Below are the code and all the weights of a small trained network. Each question names an input and a target symbol and asks about switching units off, where a switched-off unit gives its printed mean instead of its output.

import numpy as np


def w(rows, s, z=0):
    codes = np.array(rows[::2]) - 128.0
    scale = np.full(codes.shape[1], s)
    scale[-1] = z or s
    return codes * scale


def norm(h):
    return h / np.sqrt((h * h).mean(-1, keepdims=True) + 1e-5)


def f(y):
    return np.maximum(y, 0)


def softmax(a):
    e = np.exp(a - a.max(-1, keepdims=True))
    return e / e.sum(-1, keepdims=True)


def log_softmax(a):
    a = a - a.max(-1, keepdims=True)
    return a - np.log(np.exp(a).sum(-1, keepdims=True))


def net(x, mask):
    ids = ['ΓΔΠΣΨΩαβεηθμξφ'.index(c) for c in x.split()]
    T = len(ids)
    res = E[ids] + P[:T]
    r = norm(res)
    for j in range(3):
        rows = slice(2 * j, 2 * j + 2)
        q, k, v = (r @ M[0][rows].T for M in (Q, K, V))
        z = softmax(np.where(np.tri(T) > 0, q @ k.T / 2**0.5, -1e9)) @ v
        o = O[0][rows]
        res = res + np.where(mask[j], z, o[:, -1]) @ o[:, :-1]
    y = f(norm(res) @ A[0][:, :-1].T + A[0][:, -1])
    res = res + np.where(mask[3:19], y, B[0][:, -1]) @ B[0][:, :-1]
    return log_softmax(norm(res)[-1] @ U[:, :-1].T + U[:, -1])


Q, K, V, O, A, B = {}, {}, {}, {}, {}, {}
E = w([
[129,119,98,116],'Γ',
[49,233,2,75],'Δ',
[163,87,202,157],'Π',
[111,134,174,105],'Σ',
[126,98,174,155],'Ψ',
[128,115,159,98],'Ω',
[128,145,136,128],'α',
[147,102,157,50],'β',
[78,129,119,110],'ε',
[160,56,161,89],'η',
[145,157,159,110],'θ',
[142,148,120,123],'μ',
[170,149,150,95],'ξ',
[133,157,162,125],'φ',
],0.026)
P = w([
[159,151,42,254],'0',
[174,152,135,94],'1',
[177,154,134,90],'2',
[146,136,115,93],'3',
[150,137,119,95],'4',
[150,137,106,93],'5',
[146,140,111,95],'6',
[151,139,119,95],'7',
[149,143,112,97],'8',
[149,138,107,97],'9',
[151,143,112,94],'10',
[147,147,112,93],'11',
[149,140,116,97],'12',
[147,140,119,100],'13',
],0.0096)
Q[0] = w([
[150,64,56,179],'h0',
[2,67,170,62],'h0',
[54,73,114,114],'h1',
[172,91,137,151],'h1',
[84,190,119,78],'h2',
[233,211,139,148],'h2',
],0.031)
K[0] = w([
[90,110,208,40],'h0',
[229,224,19,84],'h0',
[105,139,161,52],'h1',
[144,86,157,142],'h1',
[130,178,50,116],'h2',
[165,153,111,251],'h2',
],0.029)
V[0] = w([
[138,139,91,141],'h0',
[70,74,187,134],'h0',
[152,245,195,137],'h1',
[251,32,94,110],'h1',
[228,125,12,13],'h2',
[240,126,193,119],'h2',
],0.018)
O[0] = w([
[90,102,140,140,163],'h0',
[210,149,99,131,1],'h0',
[139,157,50,61,235],'h1',
[154,178,251,124,127],'h1',
[214,138,210,64,157],'h2',
[103,205,217,150,139],'h2',
],0.015,0.0069)
A[0] = w([
[90,132,53,194,83],'n0',
[56,172,150,88,39],'n1',
[149,98,140,206,50],'n2',
[164,16,196,134,218],'n3',
[174,43,193,223,214],'n4',
[96,212,86,88,156],'n5',
[89,251,108,152,160],'n6',
[208,155,108,149,194],'n7',
[144,221,87,102,3],'n8',
[131,75,196,69,66],'n9',
[57,109,167,136,34],'n10',
[228,54,167,125,73],'n11',
[102,163,86,155,50],'n12',
[119,93,106,179,40],'n13',
[166,139,219,214,146],'n14',
[71,110,139,113,31],'n15',
],0.019,0.0047)
B[0] = w([
[70,151,224,115,196],'n0',
[169,70,157,79,210],'n1',
[115,208,150,117,133],'n2',
[219,82,67,190,204],'n3',
[4,120,83,180,168],'n4',
[101,193,91,184,229],'n5',
[232,87,95,68,254],'n6',
[43,127,177,143,178],'n7',
[124,29,189,114,183],'n8',
[196,89,184,140,208],'n9',
[62,133,176,126,166],'n10',
[243,76,96,147,177],'n11',
[170,140,156,81,159],'n12',
[157,56,143,116,150],'n13',
[65,217,76,183,232],'n14',
[90,100,145,166,154],'n15',
],0.036,0.0096)
U = w([
[149,120,69,254,91],'Γ',
[166,99,34,156,50],'Δ',
[193,220,74,119,136],'Π',
[87,150,29,109,209],'Σ',
[111,164,185,99,126],'Ψ',
[98,222,93,201,254],'Ω',
[44,142,200,145,178],'α',
[164,182,157,172,103],'β',
[82,26,87,154,135],'ε',
[114,161,181,244,104],'η',
[178,105,98,30,80],'θ',
[142,57,228,168,93],'μ',
[154,201,182,130,95],'ξ',
[99,166,140,51,196],'φ',
],0.019,0.0059)

Each question gives the input, a string of symbols that net reads in full, and the target symbol t.
The units are the heads (2 rows each of Q, K, V and O) and the neurons (one row each of A and B). Each row of codes is followed by its name. A weight is (code - 128) times the scale printed after its matrix; where a second scale follows, it is the last column's (O, A, B and U).
mask holds one flag per unit, heads first, then neurons. A switched-off unit (its flag False) gives its mean, the last column of its rows in O or B, instead of its output. The means were averaged over made-up inputs and are rounded, as every weight is.
A unit's drop is (log p(t) with every unit on - log p(t) with that unit switched off) / (log p(t) with every unit on - log p(t) with every unit switched off).
The circuit of an input: a set's keep is (log p(t) with only the set's units on - log p(t) with every unit switched off) / (log p(t) with every unit on - log p(t) with every unit switched off). Starting from the 12 units with the biggest drops (on a tie, the unit counted first), units are removed one at a time, each time the one whose removal leaves the highest keep (on an exact tie, the one counted first), for as long as the keep stays at least 0.8.
units of the circuit, in order: the units of the circuit, biggest drop first
most important unit: the unit with the biggest drop
k most important neurons: the k neurons with the biggest drops, biggest first
heads that matter: for each layer, one digit per head in row order, 1 if its drop is at least 0.15 and else 0, layers parted by /
input Ω μ ε ε θ ξ, target Ω: most important unit : h1
input Ω β θ μ μ θ μ μ Π Ω Π ξ ε α, target Ω: units of the circuit, in order : [h1, n14]
input ε θ β ε Π μ ξ, target ε: heads that matter : 001
input Π Γ Γ μ μ μ μ μ Σ θ Γ Π φ, target Π: heads that matter : 111
input θ ε θ Ω μ Ψ β θ μ, target θ: heads that matter : 011
input Γ μ θ ε θ Δ α, target Γ: units of the circuit, in order : [h2, h1, n3, n14]
input θ θ μ μ μ α Π θ μ ξ, target θ: 4 most important neurons : [n6, n8, n14, n0]
input η μ Σ φ Σ ξ, target η: 2 most important neurons : [n14, n4]
input Ω Γ ε, target ε: 2 most important neurons : [n6, n14]
input η Σ μ η ε μ μ, target η: 2 most important neurons : [n14, n4]
input Σ Γ β ξ ε Δ φ Ω θ, target Σ: heads that matter : 010
input Ω ε ξ θ μ μ Γ μ μ, target Ω: heads that matter : 010
input Δ μ θ, target Δ: heads that matter : 011
input ξ α Ω ξ μ μ ε Γ Π θ ε ξ θ θ, target ξ: most important unit : h2
input Π Γ η β ε θ θ Π μ μ α, target Π: 2 most important neurons : [n6, n14]
input Ω Γ μ α μ μ μ ε φ, target Ω: heads that matter : 010
input Γ Ψ θ Γ θ Ψ θ μ, target Γ: 2 most important neurons : [n11, n4]
input θ μ μ μ Π θ μ μ ε θ α, target θ: heads that matter : 001
input θ μ Γ μ φ Δ μ φ, target θ: heads that matter : 010
input μ ε Γ, target μ: heads that matter : 100
input φ μ μ Γ μ Σ Π θ Σ μ ε Δ θ, target φ: 2 most important neurons : [n0, n3]
input Δ θ θ Γ θ θ μ Σ η μ μ α Π, target Ω: heads that matter : 001
